Below is a small trained network, with its code and all its weights. Each question gives an input and a class and asks what happens when units are switched off, that is, made to give their printed mean instead of their output.

import numpy as np


def w(rows, s, z=0):
    codes = np.array(rows[::2]) - 128.0
    scale = np.full(codes.shape[1], s)
    scale[-1] = z or s
    return codes * scale


def f(y):
    return y / 2 * (1 + np.tanh(0.7978845608 * (y + 0.044715 * y**3)))


def log_softmax(a):
    a = a - a.max(-1, keepdims=True)
    return a - np.log(np.exp(a).sum(-1, keepdims=True))


def net(x, mask):
    res = np.array(x, float).reshape(1, 3) / 4 @ E
    y = f(res @ A[0][:, :-1].T + A[0][:, -1])
    res = res + np.where(mask, y, B[0][:, -1]) @ B[0][:, :-1]
    return log_softmax(res[-1] @ U[:, :-1].T + U[:, -1])


A, B = {}, {}
E = w([
[144,148,23,84,242],'x0',
[254,123,194,77,124],'x1',
[197,30,99,194,129],'x2',
],0.013)
A[0] = w([
[196,116,130,30,115,87],'neuron 0',
[78,253,158,121,127,160],'neuron 1',
[245,142,207,116,144,53],'neuron 2',
[115,185,123,112,164,77],'neuron 3',
[102,74,132,176,28,143],'neuron 4',
[171,56,106,128,153,238],'neuron 5',
[114,130,212,118,78,39],'neuron 6',
[113,132,228,135,129,233],'neuron 7',
[123,87,52,94,230,185],'neuron 8',
[121,60,172,157,107,103],'neuron 9',
[116,109,94,176,155,67],'neuron 10',
[62,206,168,102,109,25],'neuron 11',
[124,139,175,125,13,248],'neuron 12',
[161,171,192,30,178,158],'neuron 13',
[200,85,90,205,144,27],'neuron 14',
[148,94,179,141,141,48],'neuron 15',
[169,155,162,7,210,101],'neuron 16',
[51,128,108,160,156,75],'neuron 17',
[193,120,108,167,130,98],'neuron 18',
[155,186,141,24,172,92],'neuron 19',
[160,168,54,147,160,44],'neuron 20',
[104,189,95,99,115,59],'neuron 21',
[188,200,125,81,180,55],'neuron 22',
[234,99,186,52,110,253],'neuron 23',
[185,92,103,141,146,205],'neuron 24',
[145,226,105,119,143,84],'neuron 25',
[85,191,91,172,147,6],'neuron 26',
[166,74,180,147,112,16],'neuron 27',
[143,200,214,170,62,12],'neuron 28',
[215,136,165,103,110,178],'neuron 29',
[74,139,70,151,190,138],'neuron 30',
[39,82,59,196,82,216],'neuron 31',
[157,177,136,104,99,151],'neuron 32',
[94,48,181,170,118,175],'neuron 33',
[117,93,139,136,135,207],'neuron 34',
[156,198,123,33,145,83],'neuron 35',
[97,170,173,110,102,146],'neuron 36',
[190,58,177,73,141,75],'neuron 37',
[151,103,168,150,129,21],'neuron 38',
],0.012,0.007)
B[0] = w([
[165,112,201,103,183,188],'neuron 0',
[37,138,14,127,94,215],'neuron 1',
[11,143,19,130,143,210],'neuron 2',
[137,144,111,162,103,161],'neuron 3',
[198,89,206,94,159,196],'neuron 4',
[102,53,121,62,195,195],'neuron 5',
[67,162,87,197,38,175],'neuron 6',
[42,68,119,86,185,197],'neuron 7',
[75,205,78,154,54,233],'neuron 8',
[179,124,188,106,140,166],'neuron 9',
[122,69,179,53,226,148],'neuron 10',
[30,102,50,51,190,179],'neuron 11',
[12,62,30,72,179,224],'neuron 12',
[185,94,186,124,130,214],'neuron 13',
[80,211,2,215,80,172],'neuron 14',
[140,105,140,52,156,143],'neuron 15',
[213,149,191,139,126,218],'neuron 16',
[57,183,59,143,93,174],'neuron 17',
[61,139,82,158,71,158],'neuron 18',
[198,141,240,138,112,204],'neuron 19',
[49,120,83,96,177,166],'neuron 20',
[180,120,169,148,141,160],'neuron 21',
[155,126,153,151,101,186],'neuron 22',
[139,175,101,207,74,254],'neuron 23',
[91,103,115,72,141,184],'neuron 24',
[106,138,131,142,107,169],'neuron 25',
[196,183,157,161,28,159],'neuron 26',
[141,72,195,39,208,160],'neuron 27',
[117,182,56,243,47,183],'neuron 28',
[93,151,71,173,76,206],'neuron 29',
[43,164,78,106,99,198],'neuron 30',
[195,69,207,61,163,220],'neuron 31',
[185,132,165,111,157,161],'neuron 32',
[213,82,210,97,116,182],'neuron 33',
[204,150,180,142,92,151],'neuron 34',
[232,138,205,140,119,195],'neuron 35',
[47,181,104,136,92,174],'neuron 36',
[46,100,46,137,95,185],'neuron 37',
[129,71,130,59,212,139],'neuron 38',
],0.0076,0.019)
U = w([
[57,87,108,37,166,100],'0',
[96,172,97,179,33,253],'1',
[212,75,254,81,109,105],'2',
],0.012,0.0024)

Each question gives the input, the list of numbers given to net, and the class t.
The units are the neurons (one row each of A and B). Each row of codes is followed by its name. A weight is (code - 128) times the scale printed after its matrix; where a second scale follows, it is the last column's (A, B and U).
mask holds one flag per neuron, in row order. A switched-off neuron (its flag False) gives its mean, the last column of its row in B, instead of its output. The means were averaged over made-up inputs and are rounded, as every weight is.
A unit's drop is (log p(t) with every unit on - log p(t) with that unit switched off) / (log p(t) with every unit on - log p(t) with every unit switched off).
most important unit: the unit with the biggest drop
k most important neurons: the k neurons with the biggest drops, biggest first
drop of u: that unit's drop, to one decimal
input [-6,5,5], class 0: most important unit : neuron 27
input [5,5,1], class 1: 2 most important neurons : neuron 31; neuron 8
input [8,3,6], class 1: 2 most important neurons : neuron 8; neuron 14
input [6,1,-8], class 2: 2 most important neurons : neuron 19; neuron 35
input [6,1,6], class 1: 2 most important neurons : neuron 8; neuron 14
input [8,2,8], class 1: 2 most important neurons : neuron 14; neuron 8
input [0,5,3], class 0: 4 most important neurons : neuron 5; neuron 28; neuron 8; neuron 27
input [-2,-6,-8], class 0: 2 most important neurons : neuron 11; neuron 23
input [-7,-8,1], class 2: 4 most important neurons : neuron 31; neuron 4; neuron 33; neuron 2
input [0,-5,6], class 2: 2 most important neurons : neuron 12; neuron 31
input [2,5,0], class 2: 2 most important neurons : neuron 1; neuron 28
input [-1,5,5], class 0: 2 most important neurons : neuron 5; neuron 27
input [-6,1,7], class 0: drop of neuron 12 : 0.6
input [-1,-3,-2], class 0: most important unit : neuron 23
input [1,1,-4], class 2: drop of neuron 2 : 0.2
input [-4,-7,0], class 0: drop of neuron 19 : 0.2
